Below are the code and all the weights of a small trained network. Each question names an input and a class and asks about switching units off, where a switched-off unit gives its printed mean instead of its output.

import numpy as np


def w(rows, s, z=0):
    codes = np.array(rows[::2]) - 128.0
    scale = np.full(codes.shape[1], s)
    scale[-1] = z or s
    return codes * scale


def norm(h):
    return h / np.sqrt((h * h).mean(-1, keepdims=True) + 1e-5)


def f(y):
    return np.maximum(y, 0)


def log_softmax(a):
    a = a - a.max(-1, keepdims=True)
    return a - np.log(np.exp(a).sum(-1, keepdims=True))


def net(x, mask):
    res = np.array(x, float).reshape(1, 8) / 4 @ E
    u = 0
    for l in range(3):
        y = f(norm(res) @ A[l][:, :-1].T + A[l][:, -1])
        res = res + np.where(mask[u : u + 4], y, B[l][:, -1]) @ B[l][:, :-1]
        u += 4
    return log_softmax(norm(res)[-1] @ U[:, :-1].T + U[:, -1])


A, B = {}, {}
E = w([
[125,134,139,122,127,123,122,127,141],'x0',
[90,126,108,176,140,248,132,156,181],'x1',
[137,129,131,130,138,127,132,133,135],'x2',
[136,138,122,132,145,126,136,133,127],'x3',
[151,182,133,128,76,138,94,254,106],'x4',
[86,63,220,231,177,136,150,133,101],'x5',
[124,130,129,126,121,132,132,126,125],'x6',
[118,147,142,125,124,125,137,128,144],'x7',
],0.0092)
A[0] = w([
[187,182,150,169,74,58,134,194,66,4],'L0N1',
[41,37,253,201,213,173,147,216,113,4],'L0N2',
[123,49,236,222,133,10,171,177,76,57],'L0N3',
[72,95,40,93,180,123,110,43,216,102],'L0N4',
],0.0052,0.0036)
B[0] = w([
[130,173,151,85,93,142,53,142,105,183],'L0N1',
[219,103,142,234,67,96,148,130,155,244],'L0N2',
[66,224,115,2,203,179,118,156,84,253],'L0N3',
[159,214,126,147,83,224,166,75,73,216],'L0N4',
],0.0089,0.0054)
A[1] = w([
[55,124,86,121,186,129,190,3,124,2],'L1N1',
[57,138,75,110,169,152,72,247,193,57],'L1N2',
[143,156,229,154,225,107,169,89,109,149],'L1N3',
[170,192,107,26,110,52,128,81,67,106],'L1N4',
],0.0057,0.0024)
B[1] = w([
[126,112,108,111,108,58,102,240,151,192],'L1N1',
[81,2,75,199,135,90,168,129,184,170],'L1N2',
[60,85,82,84,108,93,137,88,112,210],'L1N3',
[164,46,164,183,114,106,185,64,169,255],'L1N4',
],0.0093,0.0066)
A[2] = w([
[91,174,230,118,176,53,5,218,77,3],'L2N1',
[113,176,15,130,132,194,77,129,210,64],'L2N2',
[205,105,115,53,75,2,86,130,151,57],'L2N3',
[96,102,129,205,175,214,109,57,151,88],'L2N4',
],0.0072,0.004)
B[2] = w([
[147,207,50,54,127,220,164,89,106,194],'L2N1',
[31,70,102,57,240,140,48,183,43,215],'L2N2',
[128,167,183,245,140,194,95,213,150,253],'L2N3',
[253,199,133,7,84,57,119,67,172,212],'L2N4',
],0.0077,0.0056)
U = w([
[210,94,139,158,90,106,180,7,186,149],'0',
[127,223,106,25,140,224,120,117,69,254],'1',
[177,156,191,223,67,148,104,246,142,127],'2',
[75,46,47,111,147,155,72,223,169,40],'3',
[17,101,152,85,186,61,153,89,81,75],'4',
],0.013,0.0042)

Each question gives the input, the list of numbers given to net, and the class t.
The units are the neurons (one row each of A and B). Each row of codes is followed by its name. A weight is (code - 128) times the scale printed after its matrix; where a second scale follows, it is the last column's (A, B and U).
mask holds one flag per neuron, layer by layer. A switched-off neuron (its flag False) gives its mean, the last column of its row in B, instead of its output. The means were averaged over made-up inputs and are rounded, as every weight is.
A unit's drop is (log p(t) with every unit on - log p(t) with that unit switched off) / (log p(t) with every unit on - log p(t) with every unit switched off).
The circuit of an input: a set's keep is (log p(t) with only the set's units on - log p(t) with every unit switched off) / (log p(t) with every unit on - log p(t) with every unit switched off). Starting from all 12 units, units are removed one at a time, each time the one whose removal leaves the highest keep (on an exact tie, the one counted first), for as long as the keep stays at least 0.8.
units of the circuit, in order: the units of the circuit, biggest drop first
top k neurons: the k neurons with the biggest drops, biggest first
k most important neurons of layer l: the k neurons of layer l with the biggest drops, biggest first
input [-6,-2,-5,-3,3,8,8,-5], class 1: units of the circuit, in order => (L0N3)
input [-6,0,6,-3,3,-7,0,-1], class 2: units of the circuit, in order => (L2N3, L0N3)
input [-5,-8,0,-5,-1,-5,-6,-3], class 0: top 3 neurons => (L1N4, L1N1, L0N2)
input [-5,-7,-8,1,4,-2,8,7], class 2: top 2 neurons => (L2N3, L1N4)
input [8,1,6,5,4,-5,-4,6], class 3: top 2 neurons => (L0N2, L2N2)
input [-5,-5,-8,-8,1,6,-1,8], class 1: top 2 neurons => (L0N3, L2N1)
input [0,0,1,4,-1,-3,-8,-8], class 0: top 2 neurons => (L0N3, L1N4)
input [8,-3,0,8,5,1,3,-4], class 1: 2 most important neurons of layer 0 => (L0N1, L0N2)
input [7,0,-6,-6,3,-6,8,8], class 2: units of the circuit, in order => (L0N3, L2N3)
input [5,1,-3,8,0,1,2,-5], class 0: top 2 neurons => (L1N1, L2N3)
input [7,2,0,-2,8,-1,-4,-5], class 3: top 2 neurons => (L1N2, L0N2)
input [-3,-1,6,-3,-3,-6,-8,0], class 0: top 2 neurons => (L1N4, L0N3)
input [0,-8,-4,-3,1,-5,7,-4], class 2: 2 most important neurons of layer 0 => (L0N4, L0N1)
input [-2,-3,-4,-6,-7,1,-2,6], class 4: units of the circuit, in order => (L0N2)
input [5,4,3,-4,8,-1,5,7], class 3: 2 most important neurons of layer 1 => (L1N2, L1N4)
input [-1,5,-8,1,-2,1,-7,-3], class 0: top 3 neurons => (L0N3, L0N2, L2N4)
input [6,4,-1,2,4,0,8,5], class 3: 2 most important neurons of layer 2 => (L2N3, L2N2)
input [-2,-7,7,-6,0,-4,7,-3], class 0: 2 most important neurons of layer 1 => (L1N4, L1N1)
input [7,-7,-1,8,1,-6,8,-3], class 2: 2 most important neurons of layer 2 => (L2N3, L2N4)
input [-5,5,-3,1,-3,8,8,-1], class 0: units of the circuit, in order => (L2N4)
